Below is a small trained network, with its code and all its weights. Each question gives an input and a target symbol and asks what happens when units are switched off, that is, made to give their printed mean instead of their output.

import numpy as np


def w(rows, s, z=0):
    codes = np.array(rows[::2]) - 128.0
    scale = np.full(codes.shape[1], s)
    scale[-1] = z or s
    return codes * scale


def norm(h):
    return h / np.sqrt((h * h).mean(-1, keepdims=True) + 1e-5)


def f(y):
    return y / 2 * (1 + np.tanh(0.7978845608 * (y + 0.044715 * y**3)))


def softmax(a):
    e = np.exp(a - a.max(-1, keepdims=True))
    return e / e.sum(-1, keepdims=True)


def log_softmax(a):
    a = a - a.max(-1, keepdims=True)
    return a - np.log(np.exp(a).sum(-1, keepdims=True))


def net(x, mask):
    ids = ['ΓΘΣΨΩδεζηφ'.index(c) for c in x.split()]
    T = len(ids)
    res = E[ids] + P[:T]
    u = 0
    for l in range(2):
        q, k, v = (norm(res) @ M[l].T for M in (Q, K, V))
        z = softmax(np.where(np.tri(T) > 0, q @ k.T / 3**0.5, -1e9)) @ v
        res = res + np.where(mask[u], z, O[l][:, -1]) @ O[l][:, :-1]
        u += 1
        y = f(norm(res) @ A[l][:, :-1].T + A[l][:, -1])
        res = res + np.where(mask[u : u + 12], y, B[l][:, -1]) @ B[l][:, :-1]
        u += 12
    return log_softmax(norm(res)[-1] @ U[:, :-1].T + U[:, -1])


Q, K, V, O, A, B = {}, {}, {}, {}, {}, {}
E = w([
[112,81,125],'Γ',
[186,17,143],'Θ',
[57,126,64],'Σ',
[140,129,93],'Ψ',
[137,108,251],'Ω',
[159,100,98],'δ',
[146,173,131],'ε',
[148,145,113],'ζ',
[73,117,73],'η',
[58,80,105],'φ',
],0.026)
P = w([
[19,228,204],'0',
[140,77,247],'1',
[141,76,244],'2',
[147,83,249],'3',
[152,88,249],'4',
[158,94,252],'5',
[160,97,254],'6',
[165,101,253],'7',
[163,100,254],'8',
],0.0058)
Q[0] = w([
[164,45,165],'0.h1',
[193,253,184],'0.h1',
[247,41,16],'0.h1',
],0.006)
K[0] = w([
[61,135,3],'0.h1',
[51,168,142],'0.h1',
[122,159,231],'0.h1',
],0.007)
V[0] = w([
[254,192,9],'0.h1',
[190,141,56],'0.h1',
[223,150,194],'0.h1',
],0.0035)
O[0] = w([
[113,147,129,6],'0.h1',
[130,159,168,65],'0.h1',
[1,74,131,146],'0.h1',
],0.005,0.0011)
A[0] = w([
[211,73,159,89],'0.n1',
[232,168,98,79],'0.n2',
[144,66,34,51],'0.n3',
[33,98,100,108],'0.n4',
[82,102,171,93],'0.n5',
[57,121,12,155],'0.n6',
[178,60,183,124],'0.n7',
[197,146,189,156],'0.n8',
[213,193,183,18],'0.n9',
[228,145,25,2],'0.n10',
[169,157,131,105],'0.n11',
[133,176,4,39],'0.n12',
],0.012,0.0077)
B[0] = w([
[156,38,124,215],'0.n1',
[64,190,67,170],'0.n2',
[42,154,2,147],'0.n3',
[157,90,87,179],'0.n4',
[150,199,140,139],'0.n5',
[178,145,123,195],'0.n6',
[192,71,174,238],'0.n7',
[144,43,80,254],'0.n8',
[101,131,1,183],'0.n9',
[113,203,86,134],'0.n10',
[88,106,100,141],'0.n11',
[239,167,101,126],'0.n12',
],0.0085,0.0065)
Q[1] = w([
[182,173,125],'1.h1',
[104,24,251],'1.h1',
[157,68,138],'1.h1',
],0.017)
K[1] = w([
[117,181,120],'1.h1',
[100,34,100],'1.h1',
[8,91,100],'1.h1',
],0.013)
V[1] = w([
[7,205,188],'1.h1',
[234,238,150],'1.h1',
[254,203,58],'1.h1',
],0.0085)
O[1] = w([
[100,224,194,33],'1.h1',
[77,6,148,3],'1.h1',
[137,41,122,140],'1.h1',
],0.013,0.0036)
A[1] = w([
[179,193,119,118],'1.n1',
[38,55,79,68],'1.n2',
[222,244,92,153],'1.n3',
[161,82,97,123],'1.n4',
[35,217,110,1],'1.n5',
[100,139,228,176],'1.n6',
[210,12,138,157],'1.n7',
[37,87,125,188],'1.n8',
[246,153,145,124],'1.n9',
[128,214,112,164],'1.n10',
[129,88,122,142],'1.n11',
[174,234,180,52],'1.n12',
],0.012,0.0083)
B[1] = w([
[237,92,216,137],'1.n1',
[130,133,237,151],'1.n2',
[195,109,252,169],'1.n3',
[93,166,129,172],'1.n4',
[46,254,74,146],'1.n5',
[92,103,3,146],'1.n6',
[70,243,89,251],'1.n7',
[163,165,194,171],'1.n8',
[101,116,173,166],'1.n9',
[237,190,102,157],'1.n10',
[116,174,155,154],'1.n11',
[182,103,54,138],'1.n12',
],0.0085,0.012)
U = w([
[66,24,150,89],'Γ',
[200,46,107,108],'Θ',
[171,107,57,54],'Σ',
[215,170,165,145],'Ψ',
[133,85,150,253],'Ω',
[71,125,105,96],'δ',
[83,115,225,179],'ε',
[178,160,92,90],'ζ',
[17,112,167,120],'η',
[101,252,153,101],'φ',
],0.023,0.015)

Each question gives the input, a string of symbols that net reads in full, and the target symbol t.
The units are the heads (3 rows each of Q, K, V and O) and the neurons (one row each of A and B). Each row of codes is followed by its name. A weight is (code - 128) times the scale printed after its matrix; where a second scale follows, it is the last column's (O, A, B and U).
mask holds one flag per unit, layer by layer, with each layer's heads first. A switched-off unit (its flag False) gives its mean, the last column of its rows in O or B, instead of its output. The means were averaged over made-up inputs and are rounded, as every weight is.
A unit's drop is (log p(t) with every unit on - log p(t) with that unit switched off) / (log p(t) with every unit on - log p(t) with every unit switched off).
The circuit of an input: a set's keep is (log p(t) with only the set's units on - log p(t) with every unit switched off) / (log p(t) with every unit on - log p(t) with every unit switched off). Starting from the 12 units with the biggest drops (on a tie, the unit counted first), units are removed one at a time, each time the one whose removal leaves the highest keep (on an exact tie, the one counted first), for as long as the keep stays at least 0.8.
units of the circuit, in order: the units of the circuit, biggest drop first
unit that matters most: the unit with the biggest drop
k most important neurons: the k neurons with the biggest drops, biggest first
k most important neurons of layer l: the k neurons of layer l with the biggest drops, biggest first
input η Ω Σ Ω ζ Ω, target Ω: 4 most important neurons of layer 0 : (0.n6; 0.n8; 0.n7; 0.n3)
input ζ Ψ ε η, target ε: 2 most important neurons of layer 0 : (0.n8; 0.n7)
input ε ζ η, target φ: unit that matters most : 0.n6
input Γ Θ Ω Ψ Θ φ Γ Θ Ψ, target Σ: 4 most important neurons : (0.n4; 0.n2; 0.n10; 0.n3)
input ζ Θ Ω φ Γ Γ Γ η, target ε: 3 most important neurons of layer 0 : (0.n8; 0.n1; 0.n7)
input ζ Γ φ Θ ε Γ ε, target ε: 3 most important neurons : (0.n9; 0.n7; 0.n1)
input ζ Ω ε Θ η ζ ε Θ Γ, target φ: 2 most important neurons : (1.n7; 0.n8)
input ε ε Θ Σ δ Σ, target φ: 4 most important neurons of layer 0 : (0.n6; 0.n7; 0.n12; 0.n8)
input φ η Θ ε δ Ω, target Ψ: units of the circuit, in order : (1.h1; 1.n12)
input Ψ Ω δ δ ε Ψ, target Γ: 2 most important neurons : (0.n3; 0.n10)
input ζ ε η Σ Σ Θ Ω Θ Ψ, target ε: 2 most important neurons of layer 0 : (0.n10; 0.n2)
input Ψ φ ζ δ φ Θ Ψ, target Γ: 2 most important neurons : (0.n10; 0.n2)
input δ η φ Θ φ η Θ Θ Ψ, target η: 3 most important neurons : (0.n10; 0.n2; 0.n12)
input Γ Γ ε ε, target Σ: unit that matters most : 0.n4
input ε Σ φ Ψ Θ Ψ, target φ: 2 most important neurons : (0.n6; 0.n7)
input φ η ζ ε Θ ε Θ Ω Γ, target Ψ: 2 most important neurons : (0.n4; 0.n9)
input ε Ψ ε Σ Ψ, target φ: 4 most important neurons of layer 0 : (0.n3; 0.n6; 0.n7; 0.n12)
input Ψ Γ Γ Θ δ Σ, target Γ: 2 most important neurons : (0.n12; 0.n8)
input Ω Θ δ ε ε ε Σ, target Ψ: 2 most important neurons : (0.n6; 0.n8)
input Σ Ω φ ε ζ, target Σ: 3 most important neurons of layer 0 : (0.n2; 0.n9; 0.n8)
input ζ δ Γ Ω Γ Σ, target ε: 3 most important neurons of layer 0 : (0.n8; 0.n7; 0.n1)
input Γ ε φ ε Ψ, target Σ: unit that matters most : 0.n3
input Ω δ Γ Γ Ψ ε ε ε Σ, target Ψ: 3 most important neurons of layer 0 : (0.n8; 0.n6; 0.n1)
input Γ Γ ε η ε Σ, target Σ: 2 most important neurons of layer 0 : (0.n4; 0.n8)
input Ω Θ η, target Ψ: 3 most important neurons : (0.n6; 0.n8; 0.n1)
